Below are the code and all the weights of a small trained network. Each question names an input and a target symbol and asks about switching units off, where a switched-off unit gives its printed mean instead of its output.

import numpy as np


def w(rows, s, z=0):
    codes = np.array(rows[::2]) - 128.0
    scale = np.full(codes.shape[1], s)
    scale[-1] = z or s
    return codes * scale


def f(y):
    return np.maximum(y, 0)


def softmax(a):
    e = np.exp(a - a.max(-1, keepdims=True))
    return e / e.sum(-1, keepdims=True)


def log_softmax(a):
    a = a - a.max(-1, keepdims=True)
    return a - np.log(np.exp(a).sum(-1, keepdims=True))


def net(x, mask):
    ids = ['ΛΦβγζηξω'.index(c) for c in x.split()]
    T = len(ids)
    res = E[ids] + P[:T]
    r = res
    for j in range(2):
        rows = slice(4 * j, 4 * j + 4)
        q, k, v = (r @ M[0][rows].T for M in (Q, K, V))
        z = softmax(np.where(np.tri(T) > 0, q @ k.T / 4**0.5, -1e9)) @ v
        o = O[0][rows]
        res = res + np.where(mask[j], z, o[:, -1]) @ o[:, :-1]
    y = f(res @ A[0][:, :-1].T + A[0][:, -1])
    res = res + np.where(mask[2:10], y, B[0][:, -1]) @ B[0][:, :-1]
    return log_softmax(res[-1] @ U[:, :-1].T + U[:, -1])


Q, K, V, O, A, B = {}, {}, {}, {}, {}, {}
E = w([
[132,165,136,192,166],'Λ',
[156,144,86,103,144],'Φ',
[159,163,89,130,178],'β',
[11,162,26,156,148],'γ',
[134,132,149,188,200],'ζ',
[141,77,133,109,189],'η',
[138,81,129,179,100],'ξ',
[141,141,101,107,96],'ω',
],0.013)
P = w([
[197,165,194,90,103],'0',
[254,137,152,135,122],'1',
[141,175,221,66,90],'2',
[171,122,126,132,137],'3',
[161,115,114,138,145],'4',
[149,109,107,141,149],'5',
[134,107,105,143,149],'6',
[122,104,102,145,155],'7',
[107,100,101,145,154],'8',
[95,96,99,148,157],'9',
[80,92,99,150,159],'10',
[68,91,96,151,164],'11',
[111,48,33,200,218],'12',
],0.0094)
Q[0] = w([
[117,127,180,45,103],'h0',
[143,57,118,172,135],'h0',
[136,111,75,154,89],'h0',
[105,184,255,90,77],'h0',
[145,136,90,156,144],'h1',
[117,97,108,168,202],'h1',
[121,140,92,151,199],'h1',
[142,131,131,135,172],'h1',
],0.048)
K[0] = w([
[183,166,165,172,127],'h0',
[119,175,82,122,143],'h0',
[59,121,141,120,185],'h0',
[254,136,161,98,130],'h0',
[127,114,140,158,165],'h1',
[97,70,158,145,112],'h1',
[76,91,155,143,144],'h1',
[110,84,114,151,133],'h1',
],0.038)
V[0] = w([
[149,196,81,25,179],'h0',
[140,206,121,190,198],'h0',
[103,243,106,207,68],'h0',
[102,141,210,156,249],'h0',
[108,91,116,112,64],'h1',
[146,122,144,199,46],'h1',
[96,196,86,139,148],'h1',
[156,88,158,117,138],'h1',
],0.02)
O[0] = w([
[65,68,213,216,97,123],'h0',
[252,103,188,196,143,254],'h0',
[200,32,161,49,229,155],'h0',
[238,220,211,167,53,187],'h0',
[100,50,116,144,136,109],'h1',
[125,60,54,104,39,223],'h1',
[101,138,213,56,108,3],'h1',
[156,151,82,176,151,217],'h1',
],0.014,0.0058)
A[0] = w([
[81,97,85,90,116,95],'n0',
[37,101,178,157,100,112],'n1',
[136,70,121,87,166,76],'n2',
[60,139,136,183,89,122],'n3',
[112,129,205,170,100,2],'n4',
[39,175,131,47,114,90],'n5',
[100,139,97,148,108,227],'n6',
[3,125,108,99,191,103],'n7',
],0.012,0.0062)
B[0] = w([
[177,137,198,151,149,180],'n0',
[193,178,75,129,212,159],'n1',
[60,182,124,152,49,247],'n2',
[102,116,245,116,159,215],'n3',
[88,52,34,112,90,204],'n4',
[122,88,64,248,156,141],'n5',
[61,149,115,58,173,217],'n6',
[124,89,168,27,26,149],'n7',
],0.013,0.016)
U = w([
[196,111,194,132,167,126],'Λ',
[135,78,175,169,252,177],'Φ',
[102,51,111,215,114,125],'β',
[138,124,154,153,137,4],'γ',
[171,206,145,178,65,26],'ζ',
[97,187,190,183,113,180],'η',
[124,151,44,123,141,251],'ξ',
[137,97,187,91,117,58],'ω',
],0.0035,0.0029)

Each question gives the input, a string of symbols that net reads in full, and the target symbol t.
The units are the heads (4 rows each of Q, K, V and O) and the neurons (one row each of A and B). Each row of codes is followed by its name. A weight is (code - 128) times the scale printed after its matrix; where a second scale follows, it is the last column's (O, A, B and U).
mask holds one flag per unit, heads first, then neurons. A switched-off unit (its flag False) gives its mean, the last column of its rows in O or B, instead of its output. The means were averaged over made-up inputs and are rounded, as every weight is.
A unit's drop is (log p(t) with every unit on - log p(t) with that unit switched off) / (log p(t) with every unit on - log p(t) with every unit switched off).
The circuit of an input: a set's keep is (log p(t) with only the set's units on - log p(t) with every unit switched off) / (log p(t) with every unit on - log p(t) with every unit switched off). Starting from all 10 units, units are removed one at a time, each time the one whose removal leaves the highest keep (on an exact tie, the one counted first), for as long as the keep stays at least 0.8.
circuit, biggest first: the units of the circuit, biggest drop first
unit that matters most: the unit with the biggest drop
top k neurons: the k neurons with the biggest drops, biggest first
which heads matter: for each layer, one digit per head in row order, 1 if its drop is at least 0.15 and else 0, layers parted by /
input γ ξ η ξ ξ ξ β ζ ξ η ξ β, target β: circuit, biggest first : h0; n2; h1
input γ β η, target β: circuit, biggest first : n4; h0
input η η ζ ζ η ζ Φ Λ ω, target Λ: circuit, biggest first : h0; n2
input ζ ξ ξ η η ξ ξ β β ξ, target β: circuit, biggest first : h0; n4
input η Φ η ξ ξ η Φ Φ ζ ζ ξ η, target ξ: which heads matter : 10
input Φ ξ ξ Φ η β η ξ ζ ξ, target ζ: which heads matter : 10
input ξ ξ ξ ξ ξ ζ ζ Φ, target ζ: circuit, biggest first : h0
input η ω ω, target ω: circuit, biggest first : n7; h0
input ξ η η, target η: which heads matter : 10
input ξ β γ Φ ξ β ξ ξ Φ, target β: which heads matter : 11
input ω ξ ξ Φ β ζ Φ ζ, target Φ: circuit, biggest first : h0; n2; n1
input Φ ξ ξ ξ, target ξ: top 2 neurons : n3; n6
input ξ ξ β η ω ζ, target ω: circuit, biggest first : n7; h0
input ξ ζ η β, target η: circuit, biggest first : h0; n3
input η β ξ ξ γ, target β: circuit, biggest first : h0; h1; n2
input η ζ ζ Φ Φ ζ ω ζ ξ ζ, target ξ: circuit, biggest first : h0
input ζ Λ ξ η ζ Φ ξ ξ Λ Λ ζ ζ, target ζ: which heads matter : 10
input ω ξ η η ξ Λ ξ Φ ζ, target Φ: top 3 neurons : n2; n3; n1
input ξ ξ η ζ γ ξ ω Φ η Φ, target Φ: top 2 neurons : n4; n7
input Φ ξ ξ ξ γ γ β β η Λ γ, target Φ: top 2 neurons : n7; n4
input γ ξ ξ, target β: unit that matters most : n5
